Below are the code and all the weights of a small trained network. Each question names an input and a class and asks about switching units off, where a switched-off unit gives its printed mean instead of its output.

import numpy as np


def w(rows, s, z=0):
    codes = np.array(rows[::2]) - 128.0
    scale = np.full(codes.shape[1], s)
    scale[-1] = z or s
    return codes * scale


def f(y):
    return y / 2 * (1 + np.tanh(0.7978845608 * (y + 0.044715 * y**3)))


def log_softmax(a):
    a = a - a.max(-1, keepdims=True)
    return a - np.log(np.exp(a).sum(-1, keepdims=True))


def net(x, mask):
    res = np.array(x, float).reshape(1, 8) / 4 @ E
    y = f(res @ A[0][:, :-1].T + A[0][:, -1])
    res = res + np.where(mask, y, B[0][:, -1]) @ B[0][:, :-1]
    return log_softmax(res[-1] @ U[:, :-1].T + U[:, -1])


A, B = {}, {}
E = w([
[54,188,152,181,140,2],'x0',
[81,89,145,131,156,139],'x1',
[174,119,196,185,134,131],'x2',
[162,173,138,206,249,78],'x3',
[105,130,249,79,118,164],'x4',
[207,204,130,121,103,70],'x5',
[30,104,53,143,113,117],'x6',
[146,13,160,174,116,53],'x7',
],0.0075)
A[0] = w([
[176,94,2,191,101,109,216],'N1',
[162,129,187,38,197,134,205],'N2',
[75,119,110,124,60,126,231],'N3',
[88,147,145,76,67,216,40],'N4',
[177,28,168,118,70,112,249],'N5',
[181,164,206,181,111,170,153],'N6',
[16,144,177,155,176,157,142],'N7',
[148,42,54,165,144,130,160],'N8',
[167,123,88,95,121,61,245],'N9',
[53,83,136,22,74,151,172],'N10',
[176,125,129,173,215,30,252],'N11',
[230,134,167,88,140,180,203],'N12',
[216,138,92,85,160,184,170],'N13',
[91,183,116,180,157,59,236],'N14',
[11,164,147,183,161,134,69],'N15',
[76,144,151,89,58,169,100],'N16',
[127,174,217,192,74,111,165],'N17',
[101,166,60,112,183,116,233],'N18',
[41,134,114,42,140,95,208],'N19',
],0.0091,0.0045)
B[0] = w([
[130,49,45,128,51,148,216],'N1',
[164,147,122,191,131,172,196],'N2',
[52,91,147,44,71,194,194],'N3',
[159,171,196,68,108,68,174],'N4',
[177,76,248,184,57,166,229],'N5',
[174,208,203,121,137,133,200],'N6',
[74,196,130,245,151,136,191],'N7',
[124,48,56,97,73,227,186],'N8',
[93,2,94,211,110,105,188],'N9',
[127,96,215,110,77,167,220],'N10',
[192,61,147,171,134,111,254],'N11',
[229,159,114,101,194,211,222],'N12',
[175,174,79,146,181,200,195],'N13',
[138,52,98,165,139,100,229],'N14',
[94,191,85,166,189,132,180],'N15',
[141,141,178,90,69,106,170],'N16',
[95,111,173,148,119,92,195],'N17',
[169,135,13,150,119,143,196],'N18',
[91,127,112,172,82,216,197],'N19',
],0.0068,0.0095)
U = w([
[169,254,97,45,180,97,80],'0',
[59,167,52,90,170,15,3],'1',
[108,196,100,182,181,181,232],'2',
[85,36,79,154,16,159,208],'3',
[85,122,173,213,152,19,69],'4',
[5,183,186,111,72,142,55],'5',
[191,94,199,128,138,118,168],'6',
],0.0092,0.0038)

Each question gives the input, the list of numbers given to net, and the class t.
The units are the neurons (one row each of A and B). Each row of codes is followed by its name. A weight is (code - 128) times the scale printed after its matrix; where a second scale follows, it is the last column's (A, B and U).
mask holds one flag per neuron, in row order. A switched-off neuron (its flag False) gives its mean, the last column of its row in B, instead of its output. The means were averaged over made-up inputs and are rounded, as every weight is.
A unit's drop is (log p(t) with every unit on - log p(t) with that unit switched off) / (log p(t) with every unit on - log p(t) with every unit switched off).
The circuit of an input: a set's keep is (log p(t) with only the set's units on - log p(t) with every unit switched off) / (log p(t) with every unit on - log p(t) with every unit switched off). Starting from the 12 units with the biggest drops (on a tie, the unit counted first), units are removed one at a time, each time the one whose removal leaves the highest keep (on an exact tie, the one counted first), for as long as the keep stays at least 0.8.
circuit, biggest first: the units of the circuit, biggest drop first
k most important neurons: the k neurons with the biggest drops, biggest first
drop of u: that unit's drop, to one decimal
input [7,-6,-6,-8,5,1,1,2], class 5: circuit, biggest first	(N1; N11; N8)
input [-8,-5,3,8,-6,0,-3,6], class 3: circuit, biggest first	(N1)
input [3,1,8,-4,-1,-6,-4,5], class 6: circuit, biggest first	(N1; N19)
input [-5,-8,3,2,5,7,8,2], class 6: circuit, biggest first	(N19; N8)
input [-2,0,-4,-1,7,5,-6,-1], class 0: circuit, biggest first	(N11; N12; N14)
input [4,8,8,-1,-8,2,-2,-6], class 4: circuit, biggest first	(N8; N12; N19)
input [4,1,-6,8,3,4,1,-3], class 4: circuit, biggest first	(N12; N14)
input [-8,-3,-8,2,-2,6,1,-2], class 2: 3 most important neurons	(N13; N12; N5)
input [7,-2,2,8,-1,-8,1,-5], class 4: 2 most important neurons	(N14; N12)
input [3,0,-4,6,6,-4,6,3], class 4: 2 most important neurons	(N12; N13)
input [-4,2,4,5,-6,4,-1,3], class 3: 3 most important neurons	(N1; N8; N9)
input [-5,-5,7,2,-2,-7,-7,-4], class 2: 2 most important neurons	(N13; N2)
input [-4,-7,-4,7,-4,8,6,-8], class 3: 2 most important neurons	(N1; N9)
input [5,8,-1,2,0,-5,0,-2], class 2: circuit, biggest first	(N15)
input [-6,2,6,1,5,-1,4,-3], class 6: 4 most important neurons	(N15; N4; N18; N19)
input [-2,3,5,-1,-1,-3,1,-4], class 2: drop of N11	0.1
input [-8,-4,-4,3,-1,3,-1,0], class 2: drop of N13	0.3
input [-3,-3,3,-5,4,0,2,-1], class 6: drop of N11	-0.1
